Below are the code and all the weights of a small trained network. Each question names an input and a target symbol and asks about switching units off, where a switched-off unit gives its printed mean instead of its output.

import numpy as np


def w(rows, s, z=0):
    codes = np.array(rows[::2]) - 128.0
    scale = np.full(codes.shape[1], s)
    scale[-1] = z or s
    return codes * scale


def f(y):
    return y / 2 * (1 + np.tanh(0.7978845608 * (y + 0.044715 * y**3)))


def softmax(a):
    e = np.exp(a - a.max(-1, keepdims=True))
    return e / e.sum(-1, keepdims=True)


def log_softmax(a):
    a = a - a.max(-1, keepdims=True)
    return a - np.log(np.exp(a).sum(-1, keepdims=True))


def net(x, mask):
    ids = ['αβγδηλστ'.index(c) for c in x.split()]
    T = len(ids)
    res = E[ids] + P[:T]
    r = res
    for j in range(2):
        rows = slice(4 * j, 4 * j + 4)
        q, k, v = (r @ M[0][rows].T for M in (Q, K, V))
        z = softmax(np.where(np.tri(T) > 0, q @ k.T / 4**0.5, -1e9)) @ v
        o = O[0][rows]
        res = res + np.where(mask[j], z, o[:, -1]) @ o[:, :-1]
    y = f(res @ A[0][:, :-1].T + A[0][:, -1])
    res = res + np.where(mask[2:18], y, B[0][:, -1]) @ B[0][:, :-1]
    return log_softmax(res[-1] @ U[:, :-1].T + U[:, -1])


Q, K, V, O, A, B = {}, {}, {}, {}, {}, {}
E = w([
[99,215,119],'α',
[113,205,121],'β',
[112,218,78],'γ',
[187,168,57],'δ',
[152,218,211],'η',
[40,193,174],'λ',
[247,187,130],'σ',
[101,123,11],'τ',
],0.013)
P = w([
[126,253,127],'0',
[140,217,119],'1',
[150,190,114],'2',
[161,172,115],'3',
[170,154,112],'4',
[177,140,108],'5',
[201,121,111],'6',
[223,88,99],'7',
[216,104,93],'8',
[164,170,99],'9',
],0.0057)
Q[0] = w([
[166,239,24],'h0',
[105,123,36],'h0',
[160,215,135],'h0',
[101,247,165],'h0',
[181,158,58],'h1',
[229,177,161],'h1',
[158,229,35],'h1',
[181,239,56],'h1',
],0.011)
K[0] = w([
[160,89,77],'h0',
[145,145,98],'h0',
[127,117,74],'h0',
[158,97,142],'h0',
[122,80,165],'h1',
[211,149,180],'h1',
[133,54,171],'h1',
[129,2,151],'h1',
],0.019)
V[0] = w([
[156,81,38],'h0',
[47,160,16],'h0',
[120,149,254],'h0',
[8,175,163],'h0',
[151,136,188],'h1',
[149,93,83],'h1',
[208,107,152],'h1',
[118,82,241],'h1',
],0.0089)
O[0] = w([
[171,24,170,179],'h0',
[22,109,116,238],'h0',
[187,180,135,12],'h0',
[92,164,139,63],'h0',
[149,131,199,145],'h1',
[172,103,72,106],'h1',
[177,188,186,168],'h1',
[82,138,255,2],'h1',
],0.0082,0.0057)
A[0] = w([
[138,80,161,109],'n0',
[71,48,106,96],'n1',
[145,153,111,75],'n2',
[149,102,146,120],'n3',
[172,80,122,110],'n4',
[70,38,174,55],'n5',
[122,96,101,37],'n6',
[177,181,117,190],'n7',
[132,169,183,3],'n8',
[136,248,194,79],'n9',
[136,153,95,78],'n10',
[58,154,112,152],'n11',
[129,92,90,172],'n12',
[98,134,162,186],'n13',
[164,148,177,35],'n14',
[158,149,122,57],'n15',
],0.015,0.0043)
B[0] = w([
[115,83,9,119],'n0',
[59,175,123,194],'n1',
[134,122,129,150],'n2',
[94,91,100,125],'n3',
[24,190,173,167],'n4',
[188,133,70,131],'n5',
[66,136,221,154],'n6',
[130,143,254,238],'n7',
[185,80,51,153],'n8',
[89,78,126,254],'n9',
[205,140,125,174],'n10',
[118,203,113,223],'n11',
[174,86,162,215],'n12',
[75,23,81,144],'n13',
[112,88,44,156],'n14',
[96,139,84,143],'n15',
],0.0055,0.0083)
U = w([
[104,148,110,28],'α',
[104,134,120,5],'β',
[148,168,46,113],'γ',
[215,62,2,183],'δ',
[42,53,222,225],'η',
[63,120,140,103],'λ',
[166,151,175,192],'σ',
[75,24,49,47],'τ',
],0.0094,0.0028)

Each question gives the input, a string of symbols that net reads in full, and the target symbol t.
The units are the heads (4 rows each of Q, K, V and O) and the neurons (one row each of A and B). Each row of codes is followed by its name. A weight is (code - 128) times the scale printed after its matrix; where a second scale follows, it is the last column's (O, A, B and U).
mask holds one flag per unit, heads first, then neurons. A switched-off unit (its flag False) gives its mean, the last column of its rows in O or B, instead of its output. The means were averaged over made-up inputs and are rounded, as every weight is.
A unit's drop is (log p(t) with every unit on - log p(t) with that unit switched off) / (log p(t) with every unit on - log p(t) with every unit switched off).
The circuit of an input: a set's keep is (log p(t) with only the set's units on - log p(t) with every unit switched off) / (log p(t) with every unit on - log p(t) with every unit switched off). Starting from the 12 units with the biggest drops (on a tie, the unit counted first), units are removed one at a time, each time the one whose removal leaves the highest keep (on an exact tie, the one counted first), for as long as the keep stays at least 0.8.
units of the circuit, in order: the units of the circuit, biggest drop first
unit that matters most: the unit with the biggest drop
top k neurons: the k neurons with the biggest drops, biggest first
drop when u is switched off: that unit's drop, to one decimal
input α τ δ, target τ: units of the circuit, in order	(h0)
input γ η γ α σ α λ δ σ δ, target σ: top 2 neurons	(n4, n7)
input γ γ γ τ α β, target τ: units of the circuit, in order	(h0, h1)
input γ γ σ γ γ σ γ, target σ: units of the circuit, in order	(n7, h0, h1)
input β β α σ δ σ γ β, target σ: units of the circuit, in order	(h0, h1, n7, n9)
input α σ β β δ δ δ δ δ γ, target δ: units of the circuit, in order	(h1, h0)
input γ γ α, target γ: top 2 neurons	(n11, n7)
input γ δ γ σ β τ η τ β, target τ: units of the circuit, in order	(h0, n7)
input γ δ γ, target δ: units of the circuit, in order	(h1, n4)
input δ β β η λ δ η τ δ, target τ: top 2 neurons	(n7, n0)
input η η σ σ α β γ σ δ δ, target σ: top 2 neurons	(n7, n4)
input γ τ γ, target τ: drop when h0 is switched off	1.2
input γ τ τ γ η, target τ: drop when n13 is switched off	0.3
input γ δ η γ δ γ γ τ α, target τ: drop when h1 is switched off	0.2
input γ σ δ γ σ σ δ γ, target σ: unit that matters most	h1
